Here is a tiny trained network, its code and every weight. The questions are about switching its units off for an input and a class, where a switched-off unit gives its printed mean instead of its output.

import numpy as np


def w(rows, s, z=0):
    codes = np.array(rows[::2]) - 128.0
    scale = np.full(codes.shape[1], s)
    scale[-1] = z or s
    return codes * scale


def f(y):
    return y / 2 * (1 + np.tanh(0.7978845608 * (y + 0.044715 * y**3)))


def log_softmax(a):
    a = a - a.max(-1, keepdims=True)
    return a - np.log(np.exp(a).sum(-1, keepdims=True))


def net(x, mask):
    res = np.array(x, float).reshape(1, 5) / 4 @ E
    y = f(res @ A[0][:, :-1].T + A[0][:, -1])
    res = res + np.where(mask, y, B[0][:, -1]) @ B[0][:, :-1]
    return log_softmax(res[-1] @ U[:, :-1].T + U[:, -1])


A, B = {}, {}
E = w([
[167,144,115],'x0',
[233,253,97],'x1',
[109,67,15],'x2',
[160,146,222],'x3',
[45,72,156],'x4',
],0.0059)
A[0] = w([
[99,129,83,110],'n0',
[162,146,150,25],'n1',
[189,219,81,160],'n2',
[91,109,5,106],'n3',
[87,28,149,251],'n4',
[218,203,184,131],'n5',
[45,136,208,254],'n6',
[176,60,116,132],'n7',
[93,189,107,153],'n8',
[183,40,121,236],'n9',
[67,57,154,253],'n10',
[221,180,37,73],'n11',
],0.012,0.0025)
B[0] = w([
[111,35,132,148],'n0',
[114,145,254,133],'n1',
[173,67,119,228],'n2',
[100,34,219,220],'n3',
[140,168,93,255],'n4',
[67,187,178,235],'n5',
[141,180,54,231],'n6',
[138,216,151,142],'n7',
[154,65,129,142],'n8',
[131,198,138,173],'n9',
[194,190,129,247],'n10',
[114,113,205,222],'n11',
],0.0073,0.0069)
U = w([
[254,166,21,215],'0',
[63,153,135,198],'1',
[167,193,87,196],'2',
[133,88,105,2],'3',
[78,221,84,2],'4',
],0.011,0.0025)

Each question gives the input, the list of numbers given to net, and the class t.
The units are the neurons (one row each of A and B). Each row of codes is followed by its name. A weight is (code - 128) times the scale printed after its matrix; where a second scale follows, it is the last column's (A, B and U).
mask holds one flag per neuron, in row order. A switched-off neuron (its flag False) gives its mean, the last column of its row in B, instead of its output. The means were averaged over made-up inputs and are rounded, as every weight is.
A unit's drop is (log p(t) with every unit on - log p(t) with that unit switched off) / (log p(t) with every unit on - log p(t) with every unit switched off).
The circuit of an input: a set's keep is (log p(t) with only the set's units on - log p(t) with every unit switched off) / (log p(t) with every unit on - log p(t) with every unit switched off). Starting from all 12 units, units are removed one at a time, each time the one whose removal leaves the highest keep (on an exact tie, the one counted first), for as long as the keep stays at least 0.8.
circuit, biggest first: the units of the circuit, biggest drop first
most important unit: the unit with the biggest drop
k most important neurons: the k neurons with the biggest drops, biggest first
drop when u is switched off: that unit's drop, to one decimal
input [7,-6,-5,8,4], class 4: most important unit => n2
input [-5,5,7,-1,2], class 3: 2 most important neurons => n3; n5
input [-3,-7,-4,5,5], class 4: 2 most important neurons => n2; n8
input [-4,-7,8,5,2], class 0: circuit, biggest first => n10; n4
input [2,-4,3,8,-1], class 0: circuit, biggest first => n5; n3
input [8,2,8,8,-7], class 2: circuit, biggest first => n11; n5
input [-8,-4,-7,5,-1], class 4: circuit, biggest first => n6; n2
input [-4,-4,-1,-3,6], class 0: circuit, biggest first => n10; n5; n6
input [1,-3,7,8,4], class 0: 2 most important neurons => n5; n10
input [-2,-8,8,7,-4], class 0: 4 most important neurons => n10; n5; n4; n11
input [8,8,-1,-4,-7], class 2: 2 most important neurons => n5; n11
input [7,2,7,-3,8], class 3: 3 most important neurons => n3; n5; n0
input [3,6,2,0,8], class 3: circuit, biggest first => n10; n6; n4
input [6,8,2,2,-4], class 2: circuit, biggest first => n5
input [-6,-8,-1,1,1], class 4: 3 most important neurons => n2; n8; n9
input [2,8,2,-3,8], class 3: 3 most important neurons => n10; n6; n4
input [0,3,-7,8,-2], class 1: drop when n5 is switched off => 0.7
input [-8,-6,-7,4,7], class 4: drop when n2 is switched off => 0.2
input [2,-4,-7,8,-3], class 4: drop when n3 is switched off => 0.2
input [-6,-3,7,8,8], class 0: most important unit => n10
input [-7,-7,-7,-1,4], class 0: drop when n10 is switched off => 0.2
